Below is a small trained network, with its code and all its weights. Each question gives an input and a class and asks what happens when units are switched off, that is, made to give their printed mean instead of their output.

import numpy as np


def w(rows, s, z=0):
    codes = np.array(rows[::2]) - 128.0
    scale = np.full(codes.shape[1], s)
    scale[-1] = z or s
    return codes * scale


def f(y):
    return y / 2 * (1 + np.tanh(0.7978845608 * (y + 0.044715 * y**3)))


def log_softmax(a):
    a = a - a.max(-1, keepdims=True)
    return a - np.log(np.exp(a).sum(-1, keepdims=True))


def net(x, mask):
    res = np.array(x, float).reshape(1, 5) / 4 @ E
    y = f(res @ A[0][:, :-1].T + A[0][:, -1])
    res = res + np.where(mask, y, B[0][:, -1]) @ B[0][:, :-1]
    return log_softmax(res[-1] @ U[:, :-1].T + U[:, -1])


A, B = {}, {}
E = w([
[194,23,60],'x0',
[255,189,73],'x1',
[103,116,76],'x2',
[66,197,53],'x3',
[87,149,61],'x4',
],0.0066)
A[0] = w([
[105,92,74,245],'N0',
[105,148,47,254],'N1',
[188,179,128,170],'N2',
[73,208,198,140],'N3',
[144,2,117,212],'N4',
[70,95,113,203],'N5',
[85,172,158,51],'N6',
[78,133,213,97],'N7',
[155,88,152,131],'N8',
[186,188,118,146],'N9',
[177,48,165,169],'N10',
[157,221,88,229],'N11',
],0.015,0.0053)
B[0] = w([
[15,148,78,205],'N0',
[71,76,115,233],'N1',
[180,73,69,202],'N2',
[97,29,240,244],'N3',
[145,241,120,255],'N4',
[23,167,128,192],'N5',
[156,102,183,165],'N6',
[134,151,214,202],'N7',
[172,216,146,166],'N8',
[149,52,75,199],'N9',
[222,239,88,229],'N10',
[111,2,60,247],'N11',
],0.0077,0.0084)
U = w([
[31,104,87,70],'0',
[237,184,114,80],'1',
[69,65,62,250],'2',
[159,33,49,116],'3',
[85,96,255,8],'4',
[54,181,107,195],'5',
],0.0081,0.0024)

Each question gives the input, the list of numbers given to net, and the class t.
The units are the neurons (one row each of A and B). Each row of codes is followed by its name. A weight is (code - 128) times the scale printed after its matrix; where a second scale follows, it is the last column's (A, B and U).
mask holds one flag per neuron, in row order. A switched-off neuron (its flag False) gives its mean, the last column of its row in B, instead of its output. The means were averaged over made-up inputs and are rounded, as every weight is.
A unit's drop is (log p(t) with every unit on - log p(t) with that unit switched off) / (log p(t) with every unit on - log p(t) with every unit switched off).
The circuit of an input: a set's keep is (log p(t) with only the set's units on - log p(t) with every unit switched off) / (log p(t) with every unit on - log p(t) with every unit switched off). Starting from all 12 units, units are removed one at a time, each time the one whose removal leaves the highest keep (on an exact tie, the one counted first), for as long as the keep stays at least 0.8.
circuit, biggest first: the units of the circuit, biggest drop first
most important unit: the unit with the biggest drop
top k neurons: the k neurons with the biggest drops, biggest first
drop of u: that unit's drop, to one decimal
input [-3,-2,-1,4,2], class 4: most important unit : N3
input [3,3,6,-7,7], class 5: top 2 neurons : N0; N4
input [8,-5,2,-2,-3], class 1: circuit, biggest first : N10; N4
input [4,-2,1,-1,3], class 5: top 2 neurons : N11; N4
input [-5,2,-5,1,-2], class 4: top 2 neurons : N3; N10
input [7,-1,3,-6,8], class 5: top 2 neurons : N0; N4
input [-5,-3,0,4,-3], class 4: drop of N3 : 0.1
input [-7,-6,4,8,1], class 4: drop of N3 : 0.3
input [6,4,-7,-3,-6], class 1: drop of N1 : 0.0
input [-8,0,7,1,-6], class 4: drop of N3 : 0.1
